Below are the code and all the weights of a small trained network. Each question names an input and a class and asks about switching units off, where a switched-off unit gives its printed mean instead of its output.

import numpy as np


def w(rows, s, z=0):
    codes = np.array(rows[::2]) - 128.0
    scale = np.full(codes.shape[1], s)
    scale[-1] = z or s
    return codes * scale


def norm(h):
    return h / np.sqrt((h * h).mean(-1, keepdims=True) + 1e-5)


def f(y):
    return y / 2 * (1 + np.tanh(0.7978845608 * (y + 0.044715 * y**3)))


def log_softmax(a):
    a = a - a.max(-1, keepdims=True)
    return a - np.log(np.exp(a).sum(-1, keepdims=True))


def net(x, mask):
    res = np.array(x, float).reshape(1, 3) / 4 @ E
    u = 0
    for l in range(3):
        y = f(norm(res) @ A[l][:, :-1].T + A[l][:, -1])
        res = res + np.where(mask[u : u + 7], y, B[l][:, -1]) @ B[l][:, :-1]
        u += 7
    return log_softmax(norm(res)[-1] @ U[:, :-1].T + U[:, -1])


A, B = {}, {}
E = w([
[6,189,71,92,42,36,254],'x0',
[197,117,44,143,189,70,11],'x1',
[83,222,157,154,207,35,11],'x2',
],0.0037)
A[0] = w([
[37,136,110,82,221,127,110,9],'0.n1',
[102,152,120,18,59,97,127,18],'0.n2',
[197,13,107,114,98,152,156,54],'0.n3',
[157,127,128,150,42,160,122,1],'0.n4',
[142,153,160,178,82,96,210,101],'0.n5',
[212,91,160,210,161,59,88,18],'0.n6',
[120,50,233,160,106,4,56,81],'0.n7',
],0.0044,0.00066)
B[0] = w([
[102,89,117,67,54,223,192,140],'0.n1',
[199,167,74,93,222,240,171,183],'0.n2',
[161,183,102,132,2,58,248,253],'0.n3',
[161,176,77,254,47,189,159,139],'0.n4',
[128,96,244,37,168,83,151,195],'0.n5',
[105,88,168,158,91,194,187,207],'0.n6',
[154,189,191,167,124,39,135,164],'0.n7',
],0.0035,0.0019)
A[1] = w([
[117,95,204,192,226,133,82,147],'1.n1',
[163,55,39,133,113,51,129,130],'1.n2',
[53,110,138,153,80,167,207,133],'1.n3',
[134,91,187,127,118,157,247,251],'1.n4',
[144,92,115,154,123,104,72,150],'1.n5',
[167,101,154,162,121,191,58,101],'1.n6',
[1,138,145,135,106,46,121,222],'1.n7',
],0.0059,0.0013)
B[1] = w([
[116,112,18,209,142,127,136,191],'1.n1',
[185,63,241,219,177,157,195,173],'1.n2',
[64,123,154,18,114,98,59,213],'1.n3',
[101,186,162,74,254,141,30,254],'1.n4',
[122,130,98,187,78,217,140,148],'1.n5',
[96,132,67,81,97,155,139,177],'1.n6',
[186,179,184,104,126,190,96,205],'1.n7',
],0.0053,0.0051)
A[2] = w([
[117,133,166,102,165,122,153,73],'2.n1',
[142,13,182,191,110,57,174,135],'2.n2',
[87,85,47,100,185,134,78,70],'2.n3',
[120,62,100,112,114,175,112,109],'2.n4',
[181,2,52,191,173,153,93,250],'2.n5',
[134,205,133,160,195,59,162,172],'2.n6',
[49,145,139,71,56,104,114,204],'2.n7',
],0.0059,0.0015)
B[2] = w([
[101,133,98,113,117,112,106,153],'2.n1',
[171,72,188,182,129,118,189,144],'2.n2',
[101,123,169,141,129,56,190,148],'2.n3',
[69,220,152,89,125,163,105,141],'2.n4',
[53,151,173,75,152,19,151,254],'2.n5',
[172,90,93,81,29,199,182,164],'2.n6',
[162,94,219,36,253,239,131,187],'2.n7',
],0.0051,0.0054)
U = w([
[18,99,75,231,161,49,79,178],'0',
[186,182,86,191,55,167,55,133],'1',
[101,40,90,137,88,173,93,31],'2',
[95,128,210,11,165,196,112,182],'3',
[167,92,85,100,51,183,182,106],'4',
[176,7,198,191,121,90,221,147],'5',
[81,88,121,194,96,212,119,49],'6',
[90,55,73,161,80,187,126,3],'7',
],0.011,0.0074)

Each question gives the input, the list of numbers given to net, and the class t.
The units are the neurons (one row each of A and B). Each row of codes is followed by its name. A weight is (code - 128) times the scale printed after its matrix; where a second scale follows, it is the last column's (A, B and U).
mask holds one flag per neuron, layer by layer. A switched-off neuron (its flag False) gives its mean, the last column of its row in B, instead of its output. The means were averaged over made-up inputs and are rounded, as every weight is.
A unit's drop is (log p(t) with every unit on - log p(t) with that unit switched off) / (log p(t) with every unit on - log p(t) with every unit switched off).
The circuit of an input: a set's keep is (log p(t) with only the set's units on - log p(t) with every unit switched off) / (log p(t) with every unit on - log p(t) with every unit switched off). Starting from the 12 units with the biggest drops (on a tie, the unit counted first), units are removed one at a time, each time the one whose removal leaves the highest keep (on an exact tie, the one counted first), for as long as the keep stays at least 0.8.
units of the circuit, in order: the units of the circuit, biggest drop first
unit that matters most: the unit with the biggest drop
k most important neurons: the k neurons with the biggest drops, biggest first
k most important neurons of layer l: the k neurons of layer l with the biggest drops, biggest first
drop when u is switched off: that unit's drop, to one decimal
input [-8,8,4], class 0: unit that matters most => 2.n5
input [-2,3,-6], class 5: units of the circuit, in order => 1.n2; 0.n3
input [3,8,3], class 5: 2 most important neurons of layer 1 => 1.n2; 1.n4
input [-3,-6,4], class 0: 2 most important neurons of layer 1 => 1.n1; 1.n3
input [3,7,8], class 1: units of the circuit, in order => 1.n7; 2.n6; 2.n5; 1.n4
input [5,5,4], class 1: units of the circuit, in order => 1.n7; 2.n5; 1.n4
input [-3,3,-2], class 5: 2 most important neurons of layer 1 => 1.n2; 1.n4
input [-7,-1,0], class 0: 2 most important neurons => 1.n1; 2.n5
input [-4,-2,8], class 0: 2 most important neurons => 1.n1; 0.n3
input [6,8,8], class 1: 2 most important neurons of layer 2 => 2.n6; 2.n5
input [-2,-2,8], class 1: 2 most important neurons => 0.n7; 1.n7
input [6,8,-5], class 5: drop when 1.n2 is switched off => 0.3
input [0,4,-8], class 5: drop when 1.n2 is switched off => 0.6
input [8,7,4], class 4: unit that matters most => 2.n6
input [2,8,-6], class 5: drop when 1.n2 is switched off => 0.1
